Below is a small trained network, with its code and all its weights. Each question gives an input and a target symbol and asks what happens when units are switched off, that is, made to give their printed mean instead of their output.

import numpy as np


def w(rows, s, z=0):
    codes = np.array(rows[::2]) - 128.0
    scale = np.full(codes.shape[1], s)
    scale[-1] = z or s
    return codes * scale


def f(y):
    return np.maximum(y, 0)


def softmax(a):
    e = np.exp(a - a.max(-1, keepdims=True))
    return e / e.sum(-1, keepdims=True)


def log_softmax(a):
    a = a - a.max(-1, keepdims=True)
    return a - np.log(np.exp(a).sum(-1, keepdims=True))


def net(x, mask):
    ids = ['αβγδεημξτφ'.index(c) for c in x.split()]
    T = len(ids)
    res = E[ids] + P[:T]
    u = 0
    for l in range(2):
        r = res
        for j in range(2):
            rows = slice(2 * j, 2 * j + 2)
            q, k, v = (r @ M[l][rows].T for M in (Q, K, V))
            z = softmax(np.where(np.tri(T) > 0, q @ k.T / 2**0.5, -1e9)) @ v
            o = O[l][rows]
            res = res + np.where(mask[u + j], z, o[:, -1]) @ o[:, :-1]
        u += 2
        y = f(res @ A[l][:, :-1].T + A[l][:, -1])
        res = res + np.where(mask[u : u + 12], y, B[l][:, -1]) @ B[l][:, :-1]
        u += 12
    return log_softmax(res[-1] @ U[:, :-1].T + U[:, -1])


Q, K, V, O, A, B = {}, {}, {}, {}, {}, {}
E = w([
[62,194,82,102,90],'α',
[193,92,156,110,181],'β',
[115,111,177,101,94],'γ',
[113,174,90,101,15],'δ',
[195,69,96,165,30],'ε',
[96,88,88,159,181],'η',
[46,126,23,179,153],'μ',
[159,158,155,149,27],'ξ',
[50,169,86,92,165],'τ',
[139,129,254,149,117],'φ',
],0.013)
P = w([
[212,170,144,70,186],'0',
[128,60,159,29,128],'1',
[183,164,143,111,171],'2',
[86,53,170,77,119],'3',
[150,158,141,155,160],'4',
[46,43,175,123,103],'5',
[116,155,144,203,146],'6',
[2,32,180,177,82],'7',
[84,153,145,254,129],'8',
],0.0092)
Q[0] = w([
[124,140,138,124,124],'L0H1',
[120,103,111,113,123],'L0H1',
[63,119,92,130,250],'L0H2',
[30,249,133,45,104],'L0H2',
],0.025)
K[0] = w([
[131,118,115,118,137],'L0H1',
[122,154,148,110,107],'L0H1',
[73,88,49,129,245],'L0H2',
[35,254,95,55,78],'L0H2',
],0.026)
V[0] = w([
[132,104,124,133,131],'L0H1',
[124,130,152,118,120],'L0H1',
[92,116,175,116,121],'L0H2',
[17,112,132,254,74],'L0H2',
],0.0085)
O[0] = w([
[118,137,122,139,141,130],'L0H1',
[115,118,126,97,112,221],'L0H1',
[137,48,72,129,171,254],'L0H2',
[225,142,130,2,166,87],'L0H2',
],0.004,0.00078)
A[0] = w([
[205,148,79,87,129,2],'L0N1',
[136,98,116,61,171,129],'L0N2',
[197,194,109,65,162,103],'L0N3',
[202,176,101,106,181,108],'L0N4',
[112,111,97,135,65,44],'L0N5',
[111,115,76,178,156,122],'L0N6',
[168,98,65,51,144,28],'L0N7',
[103,138,62,189,115,20],'L0N8',
[94,90,125,158,132,53],'L0N9',
[202,116,124,4,160,116],'L0N10',
[165,86,148,116,121,96],'L0N11',
[140,179,135,128,105,36],'L0N12',
],0.016,0.0047)
B[0] = w([
[116,240,75,147,160,142],'L0N1',
[125,235,97,118,99,244],'L0N2',
[211,47,67,48,89,183],'L0N3',
[162,27,100,134,191,181],'L0N4',
[55,202,93,112,159,225],'L0N5',
[36,169,66,126,95,224],'L0N6',
[175,68,236,116,92,169],'L0N7',
[137,28,217,171,104,159],'L0N8',
[93,58,171,88,115,194],'L0N9',
[217,81,182,185,4,192],'L0N10',
[82,194,120,93,167,254],'L0N11',
[141,85,138,200,146,165],'L0N12',
],0.015,0.0025)
Q[1] = w([
[109,135,49,144,197],'L1H1',
[221,214,146,94,125],'L1H1',
[112,73,6,71,160],'L1H2',
[135,163,131,45,183],'L1H2',
],0.025)
K[1] = w([
[77,32,105,126,163],'L1H1',
[81,141,32,142,69],'L1H1',
[86,51,6,150,98],'L1H2',
[178,109,100,84,172],'L1H2',
],0.026)
V[1] = w([
[149,164,102,156,135],'L1H1',
[146,166,107,184,77],'L1H1',
[68,111,164,137,103],'L1H2',
[163,168,72,254,103],'L1H2',
],0.0066)
O[1] = w([
[159,152,183,140,113,102],'L1H1',
[155,92,109,144,70,158],'L1H1',
[155,122,167,109,88,202],'L1H2',
[185,162,251,172,228,2],'L1H2',
],0.0031,0.0021)
A[1] = w([
[175,80,75,77,208,128],'L1N1',
[145,163,69,68,209,3],'L1N2',
[209,200,62,53,172,43],'L1N3',
[53,126,158,113,129,69],'L1N4',
[147,197,94,168,205,36],'L1N5',
[197,99,178,129,83,28],'L1N6',
[131,164,161,116,224,137],'L1N7',
[147,53,185,125,252,59],'L1N8',
[136,147,188,63,109,214],'L1N9',
[201,105,142,56,72,138],'L1N10',
[139,91,139,127,151,248],'L1N11',
[206,87,47,150,125,108],'L1N12',
],0.013,0.0051)
B[1] = w([
[88,103,150,240,151,183],'L1N1',
[154,80,97,201,47,159],'L1N2',
[89,220,223,137,11,174],'L1N3',
[171,181,125,125,149,206],'L1N4',
[236,83,135,142,166,155],'L1N5',
[130,167,49,113,154,155],'L1N6',
[128,136,43,128,117,164],'L1N7',
[82,253,120,159,154,169],'L1N8',
[119,59,65,114,62,255],'L1N9',
[148,116,218,135,202,222],'L1N10',
[156,110,170,98,119,189],'L1N11',
[101,140,79,29,227,182],'L1N12',
],0.021,0.0071)
U = w([
[81,111,198,184,157,82],'α',
[102,170,110,207,159,116],'β',
[118,18,175,125,82,252],'γ',
[53,187,152,113,114,94],'δ',
[181,156,152,186,112,92],'ε',
[155,80,97,223,142,69],'η',
[26,84,101,172,149,43],'μ',
[158,132,125,138,169,83],'ξ',
[50,110,144,212,100,41],'τ',
[66,157,3,123,81,134],'φ',
],0.0053,0.004)

Each question gives the input, a string of symbols that net reads in full, and the target symbol t.
The units are the heads (2 rows each of Q, K, V and O) and the neurons (one row each of A and B). Each row of codes is followed by its name. A weight is (code - 128) times the scale printed after its matrix; where a second scale follows, it is the last column's (O, A, B and U).
mask holds one flag per unit, layer by layer, with each layer's heads first. A switched-off unit (its flag False) gives its mean, the last column of its rows in O or B, instead of its output. The means were averaged over made-up inputs and are rounded, as every weight is.
A unit's drop is (log p(t) with every unit on - log p(t) with that unit switched off) / (log p(t) with every unit on - log p(t) with every unit switched off).
The circuit of an input: a set's keep is (log p(t) with only the set's units on - log p(t) with every unit switched off) / (log p(t) with every unit on - log p(t) with every unit switched off). Starting from the 12 units with the biggest drops (on a tie, the unit counted first), units are removed one at a time, each time the one whose removal leaves the highest keep (on an exact tie, the one counted first), for as long as the keep stays at least 0.8.
circuit, biggest first: the units of the circuit, biggest drop first
most important unit: the unit with the biggest drop
top k neurons: the k neurons with the biggest drops, biggest first
k most important neurons of layer l: the k neurons of layer l with the biggest drops, biggest first
input φ τ β φ β β ξ φ, target δ: most important unit : L1N8
input γ η τ γ, target φ: circuit, biggest first : (L0H2; L1N10; L0N10)
input ξ φ ε, target ε: top 3 neurons : (L1N5; L0N1; L0N10)
input φ τ α γ ε ε, target φ: circuit, biggest first : (L0N5; L1N10)
input τ ξ φ β δ η γ η, target φ: top 3 neurons : (L0N2; L1N10; L0N6)
input β β φ δ α τ μ γ ε, target ε: 4 most important neurons of layer 0 : (L0N1; L0N11; L0N5; L0N10)
input τ β φ β φ φ δ β, target δ: top 4 neurons : (L1N8; L0N10; L0N9; L0N11)
input ε α φ τ α β τ ξ δ, target δ: circuit, biggest first : (L0H2; L0N3; L1N3; L0N1)
input ε η α, target α: circuit, biggest first : (L0N3; L1N1; L1N10)
input τ ε η μ, target γ: 4 most important neurons of layer 0 : (L0N7; L0N10; L0N5; L0N11)
input δ γ φ μ τ τ, target φ: circuit, biggest first : (L1N10; L1N1)
input η τ φ τ, target φ: circuit, biggest first : (L0N2; L1N10)
input γ α ξ β ξ ξ ε δ, target γ: top 3 neurons : (L0N10; L1N9; L1N10)
input γ δ γ ε μ ξ α ξ, target φ: circuit, biggest first : (L0N5; L1N10)
input γ δ β δ μ τ μ β, target φ: most important unit : L0N11
input ε β δ τ μ ε, target φ: 3 most important neurons of layer 0 : (L0N5; L0N11; L0N9)
input μ γ ξ ξ, target φ: circuit, biggest first : (L0N5; L1N10; L0N10; L1N9)
input β η φ α, target γ: top 4 neurons : (L0N10; L1N10; L1N9; L1N8)
input φ τ ξ ε β, target β: top 2 neurons : (L1N8; L0N4)
input η τ δ, target δ: circuit, biggest first : (L1N3; L0N1)
input β η α φ φ γ, target φ: circuit, biggest first : (L1N10; L0N10; L1N9)
input ξ η φ β α β, target φ: most important unit : L0H2
input φ ε β η, target γ: 3 most important neurons of layer 0 : (L0N10; L0N7; L0N5)
input δ φ ε μ φ μ μ φ τ, target τ: 3 most important neurons of layer 0 : (L0N3; L0N10; L0N4)
input ε τ η β γ ε μ, target μ: top 2 neurons : (L0N4; L0N6)
input μ μ μ δ ξ β τ, target τ: top 4 neurons : (L0N3; L1N3; L1N1; L1N2)
input δ τ β δ η τ δ μ ξ, target ξ: most important unit : L0H2
input β ξ ε τ, target γ: top 4 neurons : (L0N10; L1N9; L1N10; L0N7)
input ε α η, target η: top 3 neurons : (L0N6; L1N5; L0N4)
